Here is a tiny trained network, its code and every weight. The questions are about switching its units off for an input and a target symbol, where a switched-off unit gives its printed mean instead of its output.

import numpy as np


def w(rows, s, z=0):
    codes = np.array(rows[::2]) - 128.0
    scale = np.full(codes.shape[1], s)
    scale[-1] = z or s
    return codes * scale


def f(y):
    return np.maximum(y, 0)


def softmax(a):
    e = np.exp(a - a.max(-1, keepdims=True))
    return e / e.sum(-1, keepdims=True)


def log_softmax(a):
    a = a - a.max(-1, keepdims=True)
    return a - np.log(np.exp(a).sum(-1, keepdims=True))


def net(x, mask):
    ids = ['αβγθλμξσφ'.index(c) for c in x.split()]
    T = len(ids)
    res = E[ids] + P[:T]
    q, k, v = (res @ M[0].T for M in (Q, K, V))
    z = softmax(np.where(np.tri(T) > 0, q @ k.T / 4**0.5, -1e9)) @ v
    res = res + np.where(mask[0], z, O[0][:, -1]) @ O[0][:, :-1]
    y = f(res @ A[0][:, :-1].T + A[0][:, -1])
    res = res + np.where(mask[1:17], y, B[0][:, -1]) @ B[0][:, :-1]
    return log_softmax(res[-1] @ U[:, :-1].T + U[:, -1])


Q, K, V, O, A, B = {}, {}, {}, {}, {}, {}
E = w([
[144,57,179,143,136],'α',
[129,250,147,101,174],'β',
[121,158,116,107,152],'γ',
[104,146,88,153,206],'θ',
[143,176,135,34,147],'λ',
[120,118,116,241,217],'μ',
[208,168,150,134,149],'ξ',
[143,34,64,129,182],'σ',
[164,31,127,50,120],'φ',
],0.021)
P = w([
[200,149,50,136,44],'0',
[100,76,137,113,222],'1',
[75,127,151,124,81],'2',
[128,86,119,104,219],'3',
[82,131,148,124,80],'4',
[154,77,77,126,250],'5',
[87,127,144,125,79],'6',
[147,57,198,67,152],'7',
[164,127,73,132,57],'8',
],0.012)
Q[0] = w([
[181,140,186,185,97],'H0',
[93,117,110,176,125],'H0',
[69,160,94,147,5],'H0',
[114,174,114,142,159],'H0',
],0.019)
K[0] = w([
[210,139,192,183,137],'H0',
[59,83,147,161,179],'H0',
[56,97,243,56,247],'H0',
[145,201,98,148,140],'H0',
],0.016)
V[0] = w([
[112,207,153,2,138],'H0',
[183,238,177,163,101],'H0',
[121,141,62,85,38],'H0',
[69,158,14,156,162],'H0',
],0.014)
O[0] = w([
[100,217,113,28,109,2],'H0',
[226,217,108,207,67,80],'H0',
[162,152,107,102,253,165],'H0',
[57,113,14,174,94,201],'H0',
],0.015,0.0094)
A[0] = w([
[79,181,181,183,179,145],'N0',
[95,112,112,76,42,159],'N1',
[149,88,112,61,55,113],'N2',
[156,109,72,105,174,79],'N3',
[85,160,196,141,112,22],'N4',
[108,98,111,39,163,26],'N5',
[143,194,122,209,104,143],'N6',
[78,93,141,167,98,4],'N7',
[216,107,17,148,169,182],'N8',
[231,166,109,176,160,57],'N9',
[109,178,1,143,105,157],'N10',
[187,204,166,68,119,109],'N11',
[228,101,140,102,163,151],'N12',
[152,199,141,178,106,101],'N13',
[121,58,161,128,239,59],'N14',
[83,101,31,77,165,190],'N15',
],0.0086,0.003)
B[0] = w([
[138,94,118,68,55,141],'N0',
[80,211,190,96,150,140],'N1',
[141,208,130,121,173,135],'N2',
[195,149,165,117,116,172],'N3',
[103,127,105,109,110,131],'N4',
[228,154,131,162,127,188],'N5',
[193,128,105,61,139,180],'N6',
[162,254,115,91,132,189],'N7',
[53,201,170,95,94,204],'N8',
[105,143,143,152,96,183],'N9',
[53,52,156,105,133,178],'N10',
[133,38,71,217,175,186],'N11',
[25,184,132,142,62,171],'N12',
[172,107,167,104,148,166],'N13',
[181,76,122,90,78,253],'N14',
[144,122,139,144,189,212],'N15',
],0.0087,0.038)
U = w([
[61,90,196,154,174,110],'α',
[89,136,37,56,122,73],'β',
[60,141,151,102,194,212],'γ',
[39,98,147,155,215,209],'θ',
[86,141,148,183,255,97],'λ',
[80,97,79,156,141,147],'μ',
[107,143,159,162,188,157],'ξ',
[89,86,127,165,214,144],'σ',
[100,132,152,103,182,5],'φ',
],0.0083,0.0034)

Each question gives the input, a string of symbols that net reads in full, and the target symbol t.
The units are the heads (4 rows each of Q, K, V and O) and the neurons (one row each of A and B). Each row of codes is followed by its name. A weight is (code - 128) times the scale printed after its matrix; where a second scale follows, it is the last column's (O, A, B and U).
mask holds one flag per unit, heads first, then neurons. A switched-off unit (its flag False) gives its mean, the last column of its rows in O or B, instead of its output. The means were averaged over made-up inputs and are rounded, as every weight is.
A unit's drop is (log p(t) with every unit on - log p(t) with that unit switched off) / (log p(t) with every unit on - log p(t) with every unit switched off).
The circuit of an input: a set's keep is (log p(t) with only the set's units on - log p(t) with every unit switched off) / (log p(t) with every unit on - log p(t) with every unit switched off). Starting from the 12 units with the biggest drops (on a tie, the unit counted first), units are removed one at a time, each time the one whose removal leaves the highest keep (on an exact tie, the one counted first), for as long as the keep stays at least 0.8.
units of the circuit, in order: the units of the circuit, biggest drop first
top k neurons: the k neurons with the biggest drops, biggest first
drop of u: that unit's drop, to one decimal
input φ σ σ ξ α σ α ξ, target φ: units of the circuit, in order	H0, N14
input α σ α σ, target α: units of the circuit, in order	H0, N7, N12
input σ μ λ σ α ξ σ σ α, target α: top neuron	N6
input θ θ φ θ λ λ σ β, target θ: units of the circuit, in order	H0, N14, N10
input θ β σ θ ξ σ, target θ: units of the circuit, in order	H0, N10, N8, N15
input σ ξ σ ξ σ, target σ: units of the circuit, in order	H0, N15, N14
input α σ γ φ σ μ ξ σ, target α: units of the circuit, in order	H0, N12
input α ξ α φ σ λ ξ λ, target α: units of the circuit, in order	H0, N7
input θ σ α γ γ μ α γ γ, target γ: top 3 neurons	N11, N1, N14
input σ λ γ σ σ σ ξ σ γ, target γ: units of the circuit, in order	H0, N1, N14
input γ α μ ξ, target γ: top 3 neurons	N8, N14, N5
input α ξ θ θ, target α: units of the circuit, in order	H0, N7, N12
input β β σ λ, target β: top 2 neurons	N6, N15
input σ ξ θ α α α ξ μ, target σ: units of the circuit, in order	H0, N14
input λ γ β γ μ β σ σ, target λ: units of the circuit, in order	H0, N11, N14
input β μ μ γ, target β: units of the circuit, in order	H0
input γ μ σ μ α β ξ φ σ, target σ: top 3 neurons	N15, N14, N12
input σ ξ α φ γ σ μ θ, target σ: top 2 neurons	N14, N15
input θ α β φ σ φ, target θ: top 2 neurons	N10, N14
input λ α ξ ξ ξ γ ξ γ, target λ: units of the circuit, in order	N11, H0, N14
input γ σ λ σ μ θ, target γ: top 2 neurons	N8, N11
input λ ξ λ σ μ θ φ, target φ: top 2 neurons	N5, N14
input β μ μ γ ξ θ ξ ξ φ, target φ: top 3 neurons	N14, N5, N11
input μ σ μ λ ξ λ, target μ: top neuron	N15
input β σ α σ ξ φ α ξ, target β: top 2 neurons	N6, N15
input λ λ μ σ φ φ ξ σ θ, target θ: top 2 neurons	N14, N10
input α μ φ μ α α θ σ λ, target λ: drop of N11	0.6
input α ξ θ φ ξ σ ξ ξ, target α: drop of H0	0.6
